Here is a tiny trained network, its code and every weight. The questions are about switching its units off for an input and a class, where a switched-off unit gives its printed mean instead of its output.

import numpy as np


def w(rows, s, z=0):
    codes = np.array(rows[::2]) - 128.0
    scale = np.full(codes.shape[1], s)
    scale[-1] = z or s
    return codes * scale


def f(y):
    return y / 2 * (1 + np.tanh(0.7978845608 * (y + 0.044715 * y**3)))


def log_softmax(a):
    a = a - a.max(-1, keepdims=True)
    return a - np.log(np.exp(a).sum(-1, keepdims=True))


def net(x, mask):
    res = np.array(x, float).reshape(1, 6) / 4 @ E
    y = f(res @ A[0][:, :-1].T + A[0][:, -1])
    res = res + np.where(mask, y, B[0][:, -1]) @ B[0][:, :-1]
    return log_softmax(res[-1] @ U[:, :-1].T + U[:, -1])


A, B = {}, {}
E = w([
[25,203,223,141,154,197,41,212,109,104],'x0',
[254,173,108,158,40,156,131,102,105,105],'x1',
[129,137,152,37,210,111,95,143,97,171],'x2',
[52,174,107,142,148,194,173,239,74,192],'x3',
[135,80,149,140,103,104,70,180,243,102],'x4',
[136,100,47,103,109,171,156,127,103,45],'x5',
],0.0084)
A[0] = w([
[180,92,44,105,87,97,254,102,161,196,166],'n1',
[128,156,187,170,74,171,74,168,173,114,174],'n2',
[92,184,124,91,150,168,118,134,73,128,200],'n3',
[92,178,203,132,101,123,98,132,123,128,170],'n4',
[124,153,185,66,168,76,92,119,129,120,188],'n5',
[142,101,96,65,126,141,145,115,108,130,160],'n6',
[105,148,150,94,173,188,150,97,77,177,163],'n7',
[107,179,140,156,143,185,116,204,91,140,159],'n8',
[196,69,87,174,112,91,159,113,153,173,183],'n9',
[176,141,129,132,86,113,58,129,172,117,162],'n10',
[85,169,196,145,157,163,22,171,142,154,136],'n11',
[121,191,113,96,174,153,156,98,94,102,182],'n12',
[151,89,61,165,60,161,148,110,168,88,253],'n13',
[148,108,59,90,127,129,133,109,135,125,181],'n14',
[136,103,192,120,159,38,75,83,172,145,188],'n15',
[120,130,180,193,161,139,66,140,193,141,190],'n16',
[95,158,138,157,99,146,161,154,168,148,149],'n17',
[160,114,16,164,86,58,157,164,128,117,197],'n18',
[156,135,144,125,132,72,104,60,113,182,170],'n19',
],0.0098,0.0044)
B[0] = w([
[111,188,87,94,98,201,138,116,100,251,255],'n1',
[215,100,114,134,119,143,163,46,186,64,184],'n2',
[192,59,52,190,178,132,141,183,105,188,181],'n3',
[165,74,127,175,169,98,77,108,240,129,169],'n4',
[141,33,149,121,164,80,72,134,129,162,169],'n5',
[98,143,100,124,183,156,112,190,115,149,162],'n6',
[210,115,131,160,159,120,176,183,92,251,175],'n7',
[134,55,63,152,111,178,67,149,136,121,187],'n8',
[97,211,101,2,92,160,92,39,109,187,218],'n9',
[201,189,149,124,164,100,121,137,181,125,177],'n10',
[155,58,150,139,132,213,77,87,167,160,203],'n11',
[98,94,162,137,196,148,179,251,94,115,164],'n12',
[71,193,102,114,119,140,249,98,86,44,228],'n13',
[53,183,150,140,164,166,179,108,123,139,179],'n14',
[47,157,190,60,214,9,65,37,143,145,192],'n15',
[127,150,123,113,165,133,65,66,228,102,176],'n16',
[151,117,71,101,100,177,168,89,107,121,151],'n17',
[72,208,90,75,17,170,203,105,108,118,215],'n18',
[124,168,165,137,124,90,123,152,166,192,174],'n19',
],0.0062,0.016)
U = w([
[138,119,103,175,161,131,159,225,59,159,114],'0',
[94,109,178,96,175,41,99,81,149,134,167],'1',
[92,195,100,100,78,160,150,87,119,156,145],'2',
[139,60,98,152,88,182,98,100,170,131,3],'3',
[55,110,96,131,111,149,176,170,101,77,125],'4',
[184,180,135,173,125,113,162,85,160,9,96],'5',
],0.011,0.0013)

Each question gives the input, the list of numbers given to net, and the class t.
The units are the neurons (one row each of A and B). Each row of codes is followed by its name. A weight is (code - 128) times the scale printed after its matrix; where a second scale follows, it is the last column's (A, B and U).
mask holds one flag per neuron, in row order. A switched-off neuron (its flag False) gives its mean, the last column of its row in B, instead of its output. The means were averaged over made-up inputs and are rounded, as every weight is.
A unit's drop is (log p(t) with every unit on - log p(t) with that unit switched off) / (log p(t) with every unit on - log p(t) with every unit switched off).
The circuit of an input: a set's keep is (log p(t) with only the set's units on - log p(t) with every unit switched off) / (log p(t) with every unit on - log p(t) with every unit switched off). Starting from the 12 units with the biggest drops (on a tie, the unit counted first), units are removed one at a time, each time the one whose removal leaves the highest keep (on an exact tie, the one counted first), for as long as the keep stays at least 0.8.
units of the circuit, in order: the units of the circuit, biggest drop first
k most important neurons: the k neurons with the biggest drops, biggest first
drop when u is switched off: that unit's drop, to one decimal
input [-6,-6,6,-3,-2,2], class 1: units of the circuit, in order : (n15)
input [4,6,-5,3,-2,4], class 5: 2 most important neurons : (n1 n2)
input [8,2,-6,-3,8,-4], class 5: 3 most important neurons : (n2 n10 n1)
input [-1,7,6,-3,8,4], class 5: 2 most important neurons : (n1 n10)
input [4,-5,5,-5,-4,4], class 1: 2 most important neurons : (n1 n5)
input [5,6,6,-6,-1,8], class 5: 2 most important neurons : (n1 n7)
input [-8,-5,5,6,-3,2], class 0: 2 most important neurons : (n7 n12)
input [-3,7,8,2,2,-5], class 1: 2 most important neurons : (n18 n13)
input [-1,6,-8,-6,3,2], class 2: 2 most important neurons : (n9 n18)
input [7,7,-3,-7,7,-6], class 5: 4 most important neurons : (n2 n10 n9 n1)
input [3,-8,-8,2,0,-7], class 3: drop when n15 is switched off : 0.0
input [1,7,-6,7,2,-6], class 3: drop when n8 is switched off : 0.3
input [4,5,-3,3,0,5], class 5: drop when n1 is switched off : 0.3
input [-5,-7,-1,6,-2,8], class 4: units of the circuit, in order : (n9)
